Below is a small trained network, with its code and all its weights. Each question gives an input and a class and asks what happens when units are switched off, that is, made to give their printed mean instead of their output.

import numpy as np


def w(rows, s, z=0):
    codes = np.array(rows[::2]) - 128.0
    scale = np.full(codes.shape[1], s)
    scale[-1] = z or s
    return codes * scale


def norm(h):
    return h / np.sqrt((h * h).mean(-1, keepdims=True) + 1e-5)


def f(y):
    return y / 2 * (1 + np.tanh(0.7978845608 * (y + 0.044715 * y**3)))


def log_softmax(a):
    a = a - a.max(-1, keepdims=True)
    return a - np.log(np.exp(a).sum(-1, keepdims=True))


def net(x, mask):
    res = np.array(x, float).reshape(1, 3) / 4 @ E
    u = 0
    for l in range(2):
        y = f(norm(res) @ A[l][:, :-1].T + A[l][:, -1])
        res = res + np.where(mask[u : u + 4], y, B[l][:, -1]) @ B[l][:, :-1]
        u += 4
    return log_softmax(norm(res)[-1] @ U[:, :-1].T + U[:, -1])


A, B = {}, {}
E = w([
[175,204,177,155,210,137,46,134,209,199,116,201],'x0',
[18,129,66,82,179,163,2,129,117,143,22,118],'x1',
[91,156,72,232,72,96,156,189,114,29,139,169],'x2',
],0.0066)
A[0] = w([
[73,62,29,111,119,173,76,77,94,124,101,125,211],'0.n1',
[57,83,79,30,116,216,143,111,41,154,132,88,59],'0.n2',
[75,103,74,112,135,200,104,175,88,118,49,87,106],'0.n3',
[85,77,105,128,179,155,2,59,154,184,69,135,4],'0.n4',
],0.0074,0.0024)
B[0] = w([
[144,179,69,177,78,114,111,94,190,110,185,125,216],'0.n1',
[231,176,201,135,45,93,167,131,53,98,92,170,212],'0.n2',
[137,156,158,191,255,86,114,127,111,127,27,170,202],'0.n3',
[60,94,63,110,248,188,94,174,143,152,234,112,254],'0.n4',
],0.0086,0.0088)
A[1] = w([
[187,122,151,57,61,136,168,106,151,115,128,121,9],'1.n1',
[94,2,145,81,103,44,212,130,165,198,119,65,160],'1.n2',
[125,82,85,134,156,161,199,89,153,103,144,112,106],'1.n3',
[162,125,214,55,138,134,107,132,221,169,160,246,7],'1.n4',
],0.0074,0.0016)
B[1] = w([
[118,116,111,92,128,252,145,109,111,144,80,91,198],'1.n1',
[88,107,82,122,94,116,112,176,131,103,180,86,171],'1.n2',
[102,118,63,115,164,158,93,124,164,119,152,78,139],'1.n3',
[76,161,109,162,98,97,106,146,126,69,95,160,254],'1.n4',
],0.015,0.0052)
U = w([
[218,97,177,74,75,194,204,85,88,151,114,117,107],'0',
[96,49,175,83,135,44,135,75,155,198,93,111,2],'1',
[154,187,133,156,96,5,112,133,112,63,77,217,174],'2',
[53,97,70,103,66,164,150,160,147,75,155,84,137],'3',
[86,143,84,112,245,195,76,150,175,192,162,170,158],'4',
],0.012,0.0054)

Each question gives the input, the list of numbers given to net, and the class t.
The units are the neurons (one row each of A and B). Each row of codes is followed by its name. A weight is (code - 128) times the scale printed after its matrix; where a second scale follows, it is the last column's (A, B and U).
mask holds one flag per neuron, layer by layer. A switched-off neuron (its flag False) gives its mean, the last column of its row in B, instead of its output. The means were averaged over made-up inputs and are rounded, as every weight is.
A unit's drop is (log p(t) with every unit on - log p(t) with that unit switched off) / (log p(t) with every unit on - log p(t) with every unit switched off).
The circuit of an input: a set's keep is (log p(t) with only the set's units on - log p(t) with every unit switched off) / (log p(t) with every unit on - log p(t) with every unit switched off). Starting from all 8 units, units are removed one at a time, each time the one whose removal leaves the highest keep (on an exact tie, the one counted first), for as long as the keep stays at least 0.8.
units of the circuit, in order: the units of the circuit, biggest drop first
most important unit: the unit with the biggest drop
k most important neurons of layer l: the k neurons of layer l with the biggest drops, biggest first
drop of u: that unit's drop, to one decimal
input [0,-7,2], class 0: 2 most important neurons of layer 1 => 1.n4, 1.n1
input [-3,5,8], class 2: units of the circuit, in order => 0.n4
input [-6,-7,-5], class 3: 2 most important neurons of layer 1 => 1.n2, 1.n3
input [-1,-6,-3], class 3: 2 most important neurons of layer 0 => 0.n2, 0.n4
input [-2,-8,-5], class 3: units of the circuit, in order => 0.n2, 1.n2
input [0,-8,-1], class 3: units of the circuit, in order => 0.n2, 0.n3
input [2,-6,-4], class 3: 2 most important neurons of layer 1 => 1.n1, 1.n4
input [-6,-8,-8], class 3: 2 most important neurons of layer 1 => 1.n2, 1.n3
input [4,-8,-8], class 3: 3 most important neurons of layer 1 => 1.n4, 1.n1, 1.n2
input [3,-8,-2], class 3: 3 most important neurons of layer 0 => 0.n3, 0.n2, 0.n1
input [-8,1,3], class 2: drop of 0.n3 => 0.1
input [-3,1,5], class 2: drop of 0.n4 => 2.1
input [7,-7,-6], class 2: drop of 1.n4 => 1.1
input [-4,-7,-7], class 3: most important unit => 1.n2
